Here is a tiny trained network, its code and every weight. The questions are about switching its units off for an input and a class, where a switched-off unit gives its printed mean instead of its output.

import numpy as np


def w(rows, s, z=0):
    codes = np.array(rows[::2]) - 128.0
    scale = np.full(codes.shape[1], s)
    scale[-1] = z or s
    return codes * scale


def norm(h):
    return h / np.sqrt((h * h).mean(-1, keepdims=True) + 1e-5)


def f(y):
    return y / 2 * (1 + np.tanh(0.7978845608 * (y + 0.044715 * y**3)))


def log_softmax(a):
    a = a - a.max(-1, keepdims=True)
    return a - np.log(np.exp(a).sum(-1, keepdims=True))


def net(x, mask):
    res = np.array(x, float).reshape(1, 8) / 4 @ E
    u = 0
    for l in range(4):
        y = f(norm(res) @ A[l][:, :-1].T + A[l][:, -1])
        res = res + np.where(mask[u : u + 4], y, B[l][:, -1]) @ B[l][:, :-1]
        u += 4
    return log_softmax(norm(res)[-1] @ U[:, :-1].T + U[:, -1])


A, B = {}, {}
E = w([
[135,197,137,188,129,99,85,172],'x0',
[127,128,128,127,127,128,129,132],'x1',
[156,86,2,181,124,168,110,159],'x2',
[164,41,171,187,57,70,144,126],'x3',
[248,118,144,88,178,98,79,136],'x4',
[198,194,92,130,68,122,175,60],'x5',
[129,127,127,129,129,128,128,125],'x6',
[128,128,129,128,127,127,128,127],'x7',
],0.0064)
A[0] = w([
[217,207,112,134,81,162,213,39,79],'L0N0',
[128,16,92,2,162,141,237,63,51],'L0N1',
[120,238,99,6,160,196,145,203,36],'L0N2',
[132,216,93,23,148,187,122,171,3],'L0N3',
],0.0051,0.0041)
B[0] = w([
[2,93,111,33,86,43,35,215,254],'L0N0',
[143,174,206,162,51,242,23,143,213],'L0N1',
[145,81,133,171,165,96,78,50,213],'L0N2',
[93,113,111,195,151,85,110,63,160],'L0N3',
],0.0077,0.0025)
A[1] = w([
[124,150,201,90,130,92,129,89,156],'L1N0',
[108,186,100,64,174,185,162,174,109],'L1N1',
[70,35,175,132,216,148,78,218,3],'L1N2',
[134,255,150,241,131,70,62,210,3],'L1N3',
],0.0064,0.0029)
B[1] = w([
[171,102,38,160,179,164,199,208,253],'L1N0',
[151,39,143,163,111,82,144,39,139],'L1N1',
[74,159,65,33,27,65,82,123,237],'L1N2',
[127,82,171,64,53,255,106,94,203],'L1N3',
],0.0072,0.0025)
A[2] = w([
[160,64,55,135,150,156,72,116,252],'L2N0',
[135,198,185,147,81,206,80,140,74],'L2N1',
[186,217,76,100,44,91,154,41,53],'L2N2',
[95,176,254,89,159,82,149,101,69],'L2N3',
],0.0064,0.0031)
B[2] = w([
[154,172,160,105,130,124,180,145,255],'L2N0',
[141,91,152,128,124,171,134,110,153],'L2N1',
[47,78,130,72,138,133,98,164,145],'L2N2',
[162,88,2,123,102,171,172,153,158],'L2N3',
],0.011,0.0046)
A[3] = w([
[85,224,85,96,215,189,102,68,37],'L3N0',
[166,171,34,145,105,182,167,207,95],'L3N1',
[2,140,111,211,91,164,187,77,4],'L3N2',
[162,78,213,184,49,52,169,140,94],'L3N3',
],0.0068,0.0023)
B[3] = w([
[102,30,121,214,66,115,134,102,243],'L3N0',
[70,93,150,133,162,150,207,155,218],'L3N1',
[254,207,183,102,180,79,79,134,243],'L3N2',
[68,130,75,175,189,153,92,51,255],'L3N3',
],0.0094,0.0033)
U = w([
[58,111,96,55,76,68,76,172,142],'0',
[121,81,96,207,145,115,104,31,107],'1',
[141,110,175,111,74,246,109,126,73],'2',
[129,109,88,128,155,139,247,191,73],'3',
[204,200,164,104,164,82,114,133,251],'4',
],0.014,0.0028)

Each question gives the input, the list of numbers given to net, and the class t.
The units are the neurons (one row each of A and B). Each row of codes is followed by its name. A weight is (code - 128) times the scale printed after its matrix; where a second scale follows, it is the last column's (A, B and U).
mask holds one flag per neuron, layer by layer. A switched-off neuron (its flag False) gives its mean, the last column of its row in B, instead of its output. The means were averaged over made-up inputs and are rounded, as every weight is.
A unit's drop is (log p(t) with every unit on - log p(t) with that unit switched off) / (log p(t) with every unit on - log p(t) with every unit switched off).
The circuit of an input: a set's keep is (log p(t) with only the set's units on - log p(t) with every unit switched off) / (log p(t) with every unit on - log p(t) with every unit switched off). Starting from the 12 units with the biggest drops (on a tie, the unit counted first), units are removed one at a time, each time the one whose removal leaves the highest keep (on an exact tie, the one counted first), for as long as the keep stays at least 0.8.
units of the circuit, in order: the units of the circuit, biggest drop first
most important unit: the unit with the biggest drop
top k neurons: the k neurons with the biggest drops, biggest first
k most important neurons of layer l: the k neurons of layer l with the biggest drops, biggest first
input [-6,-1,3,-3,1,8,7,-8], class 0: most important unit : L0N0
input [4,-6,6,-3,-4,6,-5,-2], class 0: top 4 neurons : L2N2; L1N0; L0N0; L0N1
input [3,0,-4,1,-3,-1,-2,-5], class 3: 2 most important neurons of layer 0 : L0N1; L0N3
input [1,2,-1,-6,-8,5,2,-1], class 4: top 2 neurons : L3N2; L1N2
input [4,-6,6,2,-1,-1,-6,4], class 3: top 3 neurons : L0N1; L3N1; L2N0
input [1,5,6,0,-8,1,3,-2], class 4: top 3 neurons : L3N2; L1N0; L2N3
input [-6,-7,-4,-3,-4,6,-7,-1], class 0: top 2 neurons : L0N0; L1N3
input [7,-8,-7,1,-8,0,-4,6], class 4: top 2 neurons : L3N2; L0N1
input [-4,-2,-8,-1,2,8,-1,-1], class 0: top 3 neurons : L0N0; L2N2; L2N0
input [5,-3,-3,3,-7,2,5,0], class 4: top 2 neurons : L3N2; L0N1
input [2,-4,-8,0,5,6,-2,0], class 3: top 2 neurons : L2N3; L1N2
input [0,1,6,6,-7,3,-8,0], class 4: top 2 neurons : L3N2; L1N0
input [3,8,6,-6,-2,-4,5,-6], class 1: top 3 neurons : L3N0; L1N0; L0N0
input [1,0,-8,7,-2,0,-2,4], class 3: most important unit : L2N3
input [7,8,5,-7,2,1,8,-2], class 1: top 4 neurons : L3N0; L0N2; L0N1; L0N3
input [-7,0,8,-8,-5,6,-5,-4], class 1: top 2 neurons : L3N0; L1N0
input [-2,2,4,-8,-8,6,4,-3], class 1: top 2 neurons : L3N0; L1N2
input [-3,7,7,6,-5,-2,-4,-1], class 3: units of the circuit, in order : L3N1; L2N0
input [-5,7,5,2,5,5,-3,-6], class 0: 2 most important neurons of layer 0 : L0N0; L0N2
input [-6,-2,-6,-2,1,2,-1,-3], class 2: most important unit : L0N1
input [8,-6,-6,6,-4,-6,3,2], class 2: 2 most important neurons of layer 1 : L1N3; L1N1
input [4,8,-6,-3,-7,4,-3,-6], class 4: 2 most important neurons of layer 1 : L1N1; L1N3
input [-2,8,8,-7,8,5,-4,-3], class 3: 2 most important neurons of layer 2 : L2N0; L2N2
input [-3,-5,-7,7,7,2,3,6], class 1: 2 most important neurons of layer 3 : L3N3; L3N2
input [-8,-1,0,6,7,-2,2,0], class 2: 3 most important neurons of layer 0 : L0N1; L0N2; L0N3
input [-7,-3,-1,5,-8,2,8,2], class 4: 3 most important neurons of layer 3 : L3N2; L3N0; L3N1
input [-8,-8,-6,8,-5,-3,-8,4], class 1: units of the circuit, in order : L3N3
